Below is a small trained network, with its code and all its weights. Each question gives an input and a target symbol and asks what happens when units are switched off, that is, made to give their printed mean instead of their output.

import numpy as np


def w(rows, s, z=0):
    codes = np.array(rows[::2]) - 128.0
    scale = np.full(codes.shape[1], s)
    scale[-1] = z or s
    return codes * scale


def f(y):
    return y / 2 * (1 + np.tanh(0.7978845608 * (y + 0.044715 * y**3)))


def softmax(a):
    e = np.exp(a - a.max(-1, keepdims=True))
    return e / e.sum(-1, keepdims=True)


def log_softmax(a):
    a = a - a.max(-1, keepdims=True)
    return a - np.log(np.exp(a).sum(-1, keepdims=True))


def net(x, mask):
    ids = ['βδζθλξπστφψ'.index(c) for c in x.split()]
    T = len(ids)
    res = E[ids] + P[:T]
    u = 0
    for l in range(2):
        r = res
        for j in range(2):
            rows = slice(2 * j, 2 * j + 2)
            q, k, v = (r @ M[l][rows].T for M in (Q, K, V))
            z = softmax(np.where(np.tri(T) > 0, q @ k.T / 2**0.5, -1e9)) @ v
            o = O[l][rows]
            res = res + np.where(mask[u + j], z, o[:, -1]) @ o[:, :-1]
        u += 2
        y = f(res @ A[l][:, :-1].T + A[l][:, -1])
        res = res + np.where(mask[u : u + 16], y, B[l][:, -1]) @ B[l][:, :-1]
        u += 16
    return log_softmax(res[-1] @ U[:, :-1].T + U[:, -1])


Q, K, V, O, A, B = {}, {}, {}, {}, {}, {}
E = w([
[112,182,125,142],'β',
[85,105,152,161],'δ',
[139,92,134,136],'ζ',
[190,153,108,130],'θ',
[6,191,155,170],'λ',
[58,137,12,135],'ξ',
[137,129,115,84],'π',
[130,135,127,132],'σ',
[123,141,137,163],'τ',
[129,163,114,106],'φ',
[187,182,97,104],'ψ',
],0.02)
P = w([
[106,62,241,59],'0',
[125,118,164,177],'1',
[96,124,217,94],'2',
[79,87,92,31],'3',
[90,116,143,99],'4',
[118,174,108,233],'5',
[103,129,132,124],'6',
[104,95,49,46],'7',
[102,137,128,130],'8',
[117,184,78,254],'9',
[102,123,120,101],'10',
[100,99,33,87],'11',
[119,121,136,150],'12',
[133,126,67,233],'13',
],0.0094)
Q[0] = w([
[152,150,252,88],'0.h1',
[147,139,128,170],'0.h1',
[143,122,108,130],'0.h2',
[155,110,115,140],'0.h2',
],0.026)
K[0] = w([
[152,151,251,80],'0.h1',
[112,119,124,90],'0.h1',
[150,142,146,120],'0.h2',
[134,130,161,130],'0.h2',
],0.025)
V[0] = w([
[108,254,61,37],'0.h1',
[52,59,86,55],'0.h1',
[98,78,42,173],'0.h2',
[159,198,32,129],'0.h2',
],0.013)
O[0] = w([
[165,36,157,129,235],'0.h1',
[93,118,90,2,253],'0.h1',
[102,66,94,67,118],'0.h2',
[169,66,116,122,96],'0.h2',
],0.014,0.0058)
A[0] = w([
[73,150,178,73,177],'0.n1',
[117,177,79,96,144],'0.n2',
[118,106,114,70,147],'0.n3',
[212,144,60,124,198],'0.n4',
[123,74,104,164,78],'0.n5',
[255,198,81,114,67],'0.n6',
[113,133,216,119,106],'0.n7',
[138,81,139,113,45],'0.n8',
[195,74,92,146,87],'0.n9',
[182,198,211,142,152],'0.n10',
[71,127,76,158,63],'0.n11',
[156,153,152,178,255],'0.n12',
[80,94,147,184,168],'0.n13',
[130,114,148,83,77],'0.n14',
[140,203,72,152,174],'0.n15',
[131,120,121,82,67],'0.n16',
],0.0093,0.0044)
B[0] = w([
[169,103,113,174,232],'0.n1',
[171,79,164,153,189],'0.n2',
[121,108,186,160,254],'0.n3',
[74,88,174,65,171],'0.n4',
[131,163,157,88,148],'0.n5',
[56,149,174,211,146],'0.n6',
[157,175,142,151,142],'0.n7',
[125,192,85,167,178],'0.n8',
[96,148,132,79,184],'0.n9',
[184,128,106,132,187],'0.n10',
[124,124,152,174,143],'0.n11',
[40,190,61,3,188],'0.n12',
[76,145,151,37,155],'0.n13',
[123,168,127,174,179],'0.n14',
[120,105,75,213,192],'0.n15',
[123,170,127,146,185],'0.n16',
],0.013,0.0077)
Q[1] = w([
[56,92,91,126],'1.h1',
[180,248,225,151],'1.h1',
[139,64,68,110],'1.h2',
[200,190,155,126],'1.h2',
],0.014)
K[1] = w([
[134,64,38,104],'1.h1',
[225,227,204,164],'1.h1',
[2,45,138,136],'1.h2',
[185,255,233,161],'1.h2',
],0.0083)
V[1] = w([
[171,190,116,94],'1.h1',
[220,90,88,120],'1.h1',
[68,179,248,183],'1.h2',
[165,101,100,174],'1.h2',
],0.015)
O[1] = w([
[42,55,126,78,41],'1.h1',
[159,52,68,93,2],'1.h1',
[88,199,254,149,168],'1.h2',
[105,112,128,77,120],'1.h2',
],0.012,0.007)
A[1] = w([
[161,174,153,146,184],'1.n1',
[61,160,84,73,187],'1.n2',
[200,111,154,35,76],'1.n3',
[62,42,59,227,92],'1.n4',
[192,69,56,155,182],'1.n5',
[116,91,109,31,178],'1.n6',
[140,159,157,181,73],'1.n7',
[117,73,193,77,47],'1.n8',
[43,127,171,52,51],'1.n9',
[52,200,148,197,108],'1.n10',
[63,54,183,136,254],'1.n11',
[147,152,133,117,173],'1.n12',
[118,160,53,172,216],'1.n13',
[162,149,101,126,134],'1.n14',
[147,35,165,165,86],'1.n15',
[134,2,36,175,86],'1.n16',
],0.0079,0.0051)
B[1] = w([
[110,59,120,113,197],'1.n1',
[29,182,86,179,188],'1.n2',
[149,81,84,90,133],'1.n3',
[176,150,134,145,150],'1.n4',
[149,188,211,152,149],'1.n5',
[118,87,143,61,147],'1.n6',
[71,121,58,62,174],'1.n7',
[185,194,182,119,133],'1.n8',
[196,117,40,89,188],'1.n9',
[189,87,73,132,249],'1.n10',
[114,135,251,109,182],'1.n11',
[112,99,140,133,151],'1.n12',
[136,135,235,173,169],'1.n13',
[96,155,123,157,136],'1.n14',
[130,214,160,159,125],'1.n15',
[93,76,130,147,139],'1.n16',
],0.014)
U = w([
[66,172,94,62,120],'β',
[112,2,32,194,63],'δ',
[71,168,56,175,183],'ζ',
[242,147,66,114,57],'θ',
[117,111,139,198,220],'λ',
[98,138,176,74,1],'ξ',
[13,76,129,149,88],'π',
[204,247,65,53,150],'σ',
[200,126,64,52,181],'τ',
[142,192,6,97,31],'φ',
[110,90,133,57,223],'ψ',
],0.0082,0.0042)

Each question gives the input, a string of symbols that net reads in full, and the target symbol t.
The units are the heads (2 rows each of Q, K, V and O) and the neurons (one row each of A and B). Each row of codes is followed by its name. A weight is (code - 128) times the scale printed after its matrix; where a second scale follows, it is the last column's (O, A, B and U).
mask holds one flag per unit, layer by layer, with each layer's heads first. A switched-off unit (its flag False) gives its mean, the last column of its rows in O or B, instead of its output. The means were averaged over made-up inputs and are rounded, as every weight is.
A unit's drop is (log p(t) with every unit on - log p(t) with that unit switched off) / (log p(t) with every unit on - log p(t) with every unit switched off).
The circuit of an input: a set's keep is (log p(t) with only the set's units on - log p(t) with every unit switched off) / (log p(t) with every unit on - log p(t) with every unit switched off). Starting from the 12 units with the biggest drops (on a tie, the unit counted first), units are removed one at a time, each time the one whose removal leaves the highest keep (on an exact tie, the one counted first), for as long as the keep stays at least 0.8.
units of the circuit, in order: the units of the circuit, biggest drop first
top k neurons: the k neurons with the biggest drops, biggest first
top k neurons in layer l: the k neurons of layer l with the biggest drops, biggest first
which heads matter: for each layer, one digit per head in row order, 1 if its drop is at least 0.15 and else 0, layers parted by /
input δ τ ζ, target δ: which heads matter => 11 / 01
input θ ψ θ, target φ: top 2 neurons in layer 1 => 1.n9; 1.n10
input λ σ τ δ δ φ π π β σ φ σ, target π: top 2 neurons => 0.n3; 1.n10
input φ ψ ψ σ β φ τ ζ λ τ τ β, target ζ: which heads matter => 10 / 01
input φ β φ φ π, target ψ: which heads matter => 11 / 10
input φ ζ ζ ζ φ σ δ ξ ζ φ, target θ: top neuron => 0.n3
input τ σ δ τ β θ, target ζ: units of the circuit, in order => 0.n12; 0.n6; 0.h1; 0.h2
input τ τ φ, target ζ: units of the circuit, in order => 0.h1; 0.n15
input τ δ τ π τ, target ζ: top 2 neurons => 0.n3; 0.n15
input σ δ β φ β φ β, target β: top 3 neurons => 0.n3; 0.n15; 1.n10
input β σ τ ψ ζ λ τ ξ β β σ ζ ζ ξ, target λ: units of the circuit, in order => 1.h2; 1.n5; 1.n13
input τ φ θ ζ δ τ τ ζ σ τ β λ ψ ζ, target τ: which heads matter => 11 / 11
input σ θ φ τ β ζ β σ, target λ: units of the circuit, in order => 0.h1; 1.n13; 0.n15
input β ψ δ ζ ζ λ, target λ: which heads matter => 11 / 10
input σ θ ψ θ τ λ, target φ: which heads matter => 10 / 00
input β σ φ, target β: top 4 neurons in layer 0 => 0.n10; 0.n12; 0.n3; 0.n7
input β ψ τ, target β: top neuron => 0.n10
input π δ β θ, target δ: which heads matter => 10 / 00
input ξ π τ φ λ τ τ, target δ: which heads matter => 01 / 11
input β τ φ τ τ β τ β τ σ, target β: which heads matter => 10 / 10
input δ θ φ, target δ: which heads matter => 10 / 01
